Below is a small trained network, with its code and all its weights. Each question gives an input and a class and asks what happens when units are switched off, that is, made to give their printed mean instead of their output.

import numpy as np


def w(rows, s, z=0):
    codes = np.array(rows[::2]) - 128.0
    scale = np.full(codes.shape[1], s)
    scale[-1] = z or s
    return codes * scale


def f(y):
    return np.maximum(y, 0)


def log_softmax(a):
    a = a - a.max(-1, keepdims=True)
    return a - np.log(np.exp(a).sum(-1, keepdims=True))


def net(x, mask):
    res = np.array(x, float).reshape(1, 7) / 4 @ E
    y = f(res @ A[0][:, :-1].T + A[0][:, -1])
    res = res + np.where(mask, y, B[0][:, -1]) @ B[0][:, :-1]
    return log_softmax(res[-1] @ U[:, :-1].T + U[:, -1])


A, B = {}, {}
E = w([
[130,123,11,125,154,81,200,99],'x0',
[51,197,152,240,151,27,102,149],'x1',
[92,164,108,66,107,89,74,24],'x2',
[60,224,147,54,143,150,108,171],'x3',
[143,141,118,154,125,122,196,254],'x4',
[45,157,57,74,138,214,147,109],'x5',
[145,203,145,98,188,61,151,157],'x6',
],0.0055)
A[0] = w([
[104,167,102,55,198,135,136,112,143],'n1',
[192,58,141,63,94,246,144,152,173],'n2',
[54,192,107,74,174,132,123,115,160],'n3',
[76,106,121,108,75,140,21,2,150],'n4',
[48,192,107,74,172,130,123,116,158],'n5',
[54,186,107,68,178,155,137,117,171],'n6',
[37,193,105,80,165,140,123,120,174],'n7',
[144,32,18,167,109,183,207,110,175],'n8',
[182,64,144,66,98,228,143,152,174],'n9',
[91,185,136,219,158,109,202,235,250],'n10',
],0.0057,0.0024)
B[0] = w([
[168,187,92,142,155,167,186,183,189],'n1',
[118,149,159,86,74,221,117,205,254],'n2',
[117,175,61,147,117,217,156,206,206],'n3',
[44,29,45,51,24,84,38,54,255],'n4',
[115,175,65,148,117,218,152,201,207],'n5',
[125,187,88,133,125,233,161,209,211],'n6',
[106,171,83,145,107,221,145,202,214],'n7',
[146,192,1,229,189,124,215,145,252],'n8',
[124,150,166,84,73,216,115,201,240],'n9',
[47,29,131,158,104,42,40,81,254],'n10',
],0.0065,0.005)
U = w([
[191,147,245,28,113,172,118,141,30],'0',
[89,52,109,91,107,45,68,73,114],'1',
[192,180,91,143,170,166,255,174,136],'2',
[189,138,82,160,209,55,199,36,120],'3',
[132,97,251,207,154,90,65,128,254],'4',
[56,137,97,108,94,168,104,139,80],'5',
],0.0073,0.0032)

Each question gives the input, the list of numbers given to net, and the class t.
The units are the neurons (one row each of A and B). Each row of codes is followed by its name. A weight is (code - 128) times the scale printed after its matrix; where a second scale follows, it is the last column's (A, B and U).
mask holds one flag per neuron, in row order. A switched-off neuron (its flag False) gives its mean, the last column of its row in B, instead of its output. The means were averaged over made-up inputs and are rounded, as every weight is.
A unit's drop is (log p(t) with every unit on - log p(t) with that unit switched off) / (log p(t) with every unit on - log p(t) with every unit switched off).
The circuit of an input: a set's keep is (log p(t) with only the set's units on - log p(t) with every unit switched off) / (log p(t) with every unit on - log p(t) with every unit switched off). Starting from all 10 units, units are removed one at a time, each time the one whose removal leaves the highest keep (on an exact tie, the one counted first), for as long as the keep stays at least 0.8.
circuit, biggest first: the units of the circuit, biggest drop first
top k neurons: the k neurons with the biggest drops, biggest first
drop of u: that unit's drop, to one decimal
input [-2,3,2,4,-3,-1,8], class 2: top neuron -> (n4)
input [-8,-1,7,2,4,-1,6], class 2: circuit, biggest first -> (n4; n10)
input [2,0,8,5,1,8,-2], class 2: circuit, biggest first -> (n1; n10)
input [6,7,-6,6,-4,-4,-2], class 4: circuit, biggest first -> (n4; n10; n8)
input [3,1,6,-8,4,4,2], class 3: top 2 neurons -> (n2; n9)
input [3,7,0,-3,2,2,8], class 1: top 2 neurons -> (n10; n8)
input [5,0,1,8,-4,-2,0], class 2: top 2 neurons -> (n10; n1)
input [8,6,-1,-4,6,-1,1], class 3: top 2 neurons -> (n4; n8)
input [-2,-8,2,0,6,-4,-2], class 0: drop of n8 -> -0.1
input [-4,3,-4,6,-1,-2,-8], class 4: drop of n4 -> 0.1
input [-6,3,6,-8,-3,-4,-2], class 1: drop of n4 -> 0.6
input [-7,-4,4,6,7,-2,-3], class 0: drop of n3 -> 0.0
